Here is a tiny trained network, its code and every weight. The questions are about switching its units off for an input and a target symbol, where a switched-off unit gives its printed mean instead of its output.

import numpy as np


def w(rows, s, z=0):
    codes = np.array(rows[::2]) - 128.0
    scale = np.full(codes.shape[1], s)
    scale[-1] = z or s
    return codes * scale


def f(y):
    return y / 2 * (1 + np.tanh(0.7978845608 * (y + 0.044715 * y**3)))


def softmax(a):
    e = np.exp(a - a.max(-1, keepdims=True))
    return e / e.sum(-1, keepdims=True)


def log_softmax(a):
    a = a - a.max(-1, keepdims=True)
    return a - np.log(np.exp(a).sum(-1, keepdims=True))


def net(x, mask):
    ids = ['ΓΔΘΛΠαβεζημξσφψ'.index(c) for c in x.split()]
    T = len(ids)
    res = E[ids] + P[:T]
    u = 0
    for l in range(3):
        q, k, v = (res @ M[l].T for M in (Q, K, V))
        z = softmax(np.where(np.tri(T) > 0, q @ k.T / 2**0.5, -1e9)) @ v
        res = res + np.where(mask[u], z, O[l][:, -1]) @ O[l][:, :-1]
        u += 1
        y = f(res @ A[l][:, :-1].T + A[l][:, -1])
        res = res + np.where(mask[u : u + 8], y, B[l][:, -1]) @ B[l][:, :-1]
        u += 8
    return log_softmax(res[-1] @ U[:, :-1].T + U[:, -1])


Q, K, V, O, A, B = {}, {}, {}, {}, {}, {}
E = w([
[204,53,146],'Γ',
[135,23,151],'Δ',
[107,56,128],'Θ',
[161,112,166],'Λ',
[198,113,161],'Π',
[112,34,76],'α',
[189,118,174],'β',
[100,124,198],'ε',
[49,113,203],'ζ',
[60,201,59],'η',
[160,212,92],'μ',
[181,111,170],'ξ',
[144,91,149],'σ',
[64,212,78],'φ',
[196,253,140],'ψ',
],0.018)
P = w([
[116,235,154],'0',
[127,70,177],'1',
[100,211,110],'2',
[113,84,180],'3',
[107,215,95],'4',
[124,136,255],'5',
[104,194,53],'6',
[88,98,194],'7',
[112,204,57],'8',
[95,136,254],'9',
[125,242,106],'10',
[100,109,205],'11',
[134,205,28],'12',
[99,119,228],'13',
],0.0091)
Q[0] = w([
[223,253,134],'0.h0',
[5,153,181],'0.h0',
],0.0042)
K[0] = w([
[90,159,227],'0.h0',
[163,145,2],'0.h0',
],0.0092)
V[0] = w([
[177,139,255],'0.h0',
[201,75,184],'0.h0',
],0.0042)
O[0] = w([
[1,182,193,251],'0.h0',
[232,90,116,204],'0.h0',
],0.0091,0.0028)
A[0] = w([
[183,103,254,191],'0.n0',
[154,8,173,223],'0.n1',
[88,37,193,123],'0.n2',
[71,240,15,39],'0.n3',
[162,67,87,92],'0.n4',
[47,138,129,251],'0.n5',
[106,163,154,88],'0.n6',
[117,177,195,251],'0.n7',
],0.009,0.0031)
B[0] = w([
[103,138,48,254],'0.n0',
[178,211,2,230],'0.n1',
[203,188,146,196],'0.n2',
[184,161,194,171],'0.n3',
[116,61,142,133],'0.n4',
[125,208,119,167],'0.n5',
[121,114,174,138],'0.n6',
[105,83,91,204],'0.n7',
],0.009,0.0093)
Q[1] = w([
[253,152,121],'1.h0',
[177,121,236],'1.h0',
],0.0056)
K[1] = w([
[255,226,136],'1.h0',
[133,197,156],'1.h0',
],0.0058)
V[1] = w([
[188,12,208],'1.h0',
[135,173,253],'1.h0',
],0.0049)
O[1] = w([
[172,201,241,2],'1.h0',
[255,48,43,62],'1.h0',
],0.0035,0.0078)
A[1] = w([
[208,188,137,35],'1.n0',
[148,98,129,24],'1.n1',
[196,117,29,26],'1.n2',
[194,247,187,6],'1.n3',
[202,155,148,51],'1.n4',
[155,124,117,208],'1.n5',
[136,46,201,67],'1.n6',
[217,163,81,103],'1.n7',
],0.011,0.0018)
B[1] = w([
[147,41,123,182],'1.n0',
[142,222,230,119],'1.n1',
[98,212,180,247],'1.n2',
[254,212,127,181],'1.n3',
[195,167,244,146],'1.n4',
[9,211,138,149],'1.n5',
[85,141,158,123],'1.n6',
[121,110,170,235],'1.n7',
],0.0058,0.013)
Q[2] = w([
[107,56,104],'2.h0',
[2,162,4],'2.h0',
],0.0055)
K[2] = w([
[236,198,255],'2.h0',
[81,137,69],'2.h0',
],0.0073)
V[2] = w([
[125,119,254],'2.h0',
[157,170,173],'2.h0',
],0.0056)
O[2] = w([
[248,144,253,2],'2.h0',
[130,186,89,143],'2.h0',
],0.0047,0.0043)
A[2] = w([
[81,177,50,109],'2.n0',
[121,121,142,107],'2.n1',
[181,246,93,151],'2.n2',
[70,89,171,253],'2.n3',
[123,88,23,147],'2.n4',
[88,91,125,215],'2.n5',
[184,79,140,142],'2.n6',
[117,72,111,202],'2.n7',
],0.013,0.004)
B[2] = w([
[131,173,139,200],'2.n0',
[135,170,153,123],'2.n1',
[85,64,136,253],'2.n2',
[254,162,155,130],'2.n3',
[169,63,123,153],'2.n4',
[225,111,134,132],'2.n5',
[93,223,133,127],'2.n6',
[249,90,137,128],'2.n7',
],0.0098,0.026)
U = w([
[45,96,126,229],'Γ',
[64,128,124,202],'Δ',
[216,119,80,68],'Θ',
[205,138,121,83],'Λ',
[195,80,101,139],'Π',
[201,73,82,27],'α',
[199,114,107,82],'β',
[219,250,129,104],'ε',
[172,254,153,3],'ζ',
[126,12,178,10],'η',
[182,127,182,78],'μ',
[190,123,110,60],'ξ',
[206,124,105,76],'σ',
[131,5,182,47],'φ',
[181,152,200,76],'ψ',
],0.0085,0.0051)

Each question gives the input, a string of symbols that net reads in full, and the target symbol t.
The units are the heads (2 rows each of Q, K, V and O) and the neurons (one row each of A and B). Each row of codes is followed by its name. A weight is (code - 128) times the scale printed after its matrix; where a second scale follows, it is the last column's (O, A, B and U).
mask holds one flag per unit, layer by layer, with each layer's heads first. A switched-off unit (its flag False) gives its mean, the last column of its rows in O or B, instead of its output. The means were averaged over made-up inputs and are rounded, as every weight is.
A unit's drop is (log p(t) with every unit on - log p(t) with that unit switched off) / (log p(t) with every unit on - log p(t) with every unit switched off).
The circuit of an input: a set's keep is (log p(t) with only the set's units on - log p(t) with every unit switched off) / (log p(t) with every unit on - log p(t) with every unit switched off). Starting from the 12 units with the biggest drops (on a tie, the unit counted first), units are removed one at a time, each time the one whose removal leaves the highest keep (on an exact tie, the one counted first), for as long as the keep stays at least 0.8.
circuit, biggest first: the units of the circuit, biggest drop first
unit that matters most: the unit with the biggest drop
top k neurons: the k neurons with the biggest drops, biggest first
top k neurons in layer l: the k neurons of layer l with the biggest drops, biggest first
drop when u is switched off: that unit's drop, to one decimal
input φ ζ Π Δ Π Δ Π Γ, target Γ: circuit, biggest first -> 1.n2, 2.n2, 0.n1, 0.n0
input Γ ζ Θ α ζ, target ε: circuit, biggest first -> 0.n1, 2.n2, 2.n3
input ζ β α Δ Γ Δ, target Δ: circuit, biggest first -> 1.n2, 2.n2, 0.n0, 0.n1
input ζ Π Γ α Δ φ Γ α Π Γ α β, target Γ: top 2 neurons -> 0.n0, 0.n1
input Γ Π β β, target Δ: top 3 neurons -> 0.n0, 1.n2, 0.n1
input Γ Δ Θ Δ, target Δ: unit that matters most -> 1.n2
input Γ φ Γ Π Γ Γ Γ Π Π Λ ε, target ε: top 3 neurons -> 2.n2, 0.n1, 0.n2
input ε ε ζ Θ Π ξ, target Γ: top 3 neurons -> 0.n0, 0.n1, 0.n2
input ψ Π ε, target ε: top 2 neurons in layer 0 -> 0.n1, 0.n7
input ξ Γ Γ β, target Δ: top 4 neurons -> 0.n0, 0.n1, 1.n2, 0.n3
input ε Π ψ Γ Π ξ, target Γ: top 2 neurons in layer 0 -> 0.n0, 0.n1
input Γ ξ Π ψ, target Γ: top 2 neurons -> 0.n2, 0.n7
input η Λ ε Π Π ψ ζ ε Λ μ, target Γ: top 2 neurons in layer 0 -> 0.n2, 0.n7
input Π β Γ Π, target Δ: unit that matters most -> 0.n0
input α σ ψ μ Γ Γ Π ε α ξ Γ β Λ ψ, target Δ: top 2 neurons -> 0.n7, 0.n2
input η α ξ Δ ε φ β Π Π Γ, target Γ: top 2 neurons in layer 0 -> 0.n0, 0.n1
input Θ ζ μ Γ Γ Π σ Π ψ, target ψ: top 4 neurons -> 2.n2, 0.n3, 0.n0, 2.n6
input Γ Δ Λ Γ Γ β ξ Γ φ, target φ: top 3 neurons -> 2.n2, 0.n3, 1.n3
input ξ Γ Π Δ Π ξ ε Π Π β, target Γ: top 4 neurons in layer 0 -> 0.n0, 0.n2, 0.n1, 0.n4
input ε Π α Γ Π ε Γ Γ ε μ, target Γ: unit that matters most -> 0.n2
input Δ β φ Γ Δ ψ Θ Λ σ Θ Δ Δ Δ ψ, target Δ: drop when 0.n2 is switched off -> 0.2
input ψ Δ ψ ψ Π μ Δ Π Γ Δ φ, target φ: drop when 2.n2 is switched off -> 1.6
input Θ Δ φ ξ ε Γ Γ ε μ φ Θ Γ σ Γ, target Δ: drop when 0.n1 is switched off -> 0.3
